Below are the code and all the weights of a small trained network. Each question names an input and a class and asks about switching units off, where a switched-off unit gives its printed mean instead of its output.

import numpy as np


def w(rows, s, z=0):
    codes = np.array(rows[::2]) - 128.0
    scale = np.full(codes.shape[1], s)
    scale[-1] = z or s
    return codes * scale


def f(y):
    return np.maximum(y, 0)


def log_softmax(a):
    a = a - a.max(-1, keepdims=True)
    return a - np.log(np.exp(a).sum(-1, keepdims=True))


def net(x, mask):
    res = np.array(x, float).reshape(1, 4) / 4 @ E
    y = f(res @ A[0][:, :-1].T + A[0][:, -1])
    res = res + np.where(mask, y, B[0][:, -1]) @ B[0][:, :-1]
    return log_softmax(res[-1] @ U[:, :-1].T + U[:, -1])


A, B = {}, {}
E = w([
[18,187,120,205,38,52,133,188,72],'x0',
[135,208,195,82,8,225,113,39,86],'x1',
[130,144,164,113,123,133,127,163,155],'x2',
[153,119,121,130,90,104,127,136,143],'x3',
],0.012)
A[0] = w([
[129,205,149,91,31,191,99,69,72,163],'neuron 1',
[102,41,64,174,232,58,124,254,158,140],'neuron 2',
[15,161,113,226,74,107,127,186,119,77],'neuron 3',
[4,178,108,162,72,67,124,198,68,89],'neuron 4',
[111,93,146,104,123,131,148,112,159,3],'neuron 5',
[78,166,129,141,126,185,134,91,132,107],'neuron 6',
[240,41,128,62,210,175,114,68,214,34],'neuron 7',
],0.0095,0.0051)
B[0] = w([
[33,80,179,166,57,71,172,121,172,247],'neuron 1',
[63,67,248,143,32,85,178,80,197,250],'neuron 2',
[162,176,88,117,189,148,106,136,63,223],'neuron 3',
[192,171,35,101,194,158,80,161,111,238],'neuron 4',
[150,132,148,184,137,150,171,138,172,130],'neuron 5',
[147,66,119,153,103,85,173,128,137,160],'neuron 6',
[158,187,67,131,162,205,47,212,70,227],'neuron 7',
],0.012,0.021)
U = w([
[2,101,223,108,10,71,151,55,176,253],'0',
[251,167,31,93,241,133,75,199,133,3],'1',
],0.0087,0.0023)

Each question gives the input, the list of numbers given to net, and the class t.
The units are the neurons (one row each of A and B). Each row of codes is followed by its name. A weight is (code - 128) times the scale printed after its matrix; where a second scale follows, it is the last column's (A, B and U).
mask holds one flag per neuron, in row order. A switched-off neuron (its flag False) gives its mean, the last column of its row in B, instead of its output. The means were averaged over made-up inputs and are rounded, as every weight is.
A unit's drop is (log p(t) with every unit on - log p(t) with that unit switched off) / (log p(t) with every unit on - log p(t) with every unit switched off).
most important unit: the unit with the biggest drop
top k neurons: the k neurons with the biggest drops, biggest first
drop when u is switched off: that unit's drop, to one decimal
input [-8,5,-4,4], class 1: most important unit : neuron 7
input [4,3,-5,-2], class 1: top 3 neurons : (neuron 2; neuron 4; neuron 3)
input [-8,-8,-6,-6], class 0: top 2 neurons : (neuron 2; neuron 4)
input [5,3,-2,-5], class 1: top 2 neurons : (neuron 2; neuron 4)
input [-5,-6,3,-7], class 0: top 2 neurons : (neuron 2; neuron 4)
input [7,5,-4,4], class 1: top 3 neurons : (neuron 4; neuron 2; neuron 3)
input [-5,-5,-5,0], class 0: top 3 neurons : (neuron 2; neuron 4; neuron 3)
input [-4,-4,6,7], class 0: drop when neuron 4 is switched off : 3.3
input [-3,-6,8,-3], class 0: drop when neuron 2 is switched off : 2.3
input [-4,1,5,-2], class 1: drop when neuron 2 is switched off : 0.4
input [7,1,2,5], class 1: drop when neuron 4 is switched off : 0.0
input [-6,-7,2,-3], class 0: top 2 neurons : (neuron 2; neuron 4)
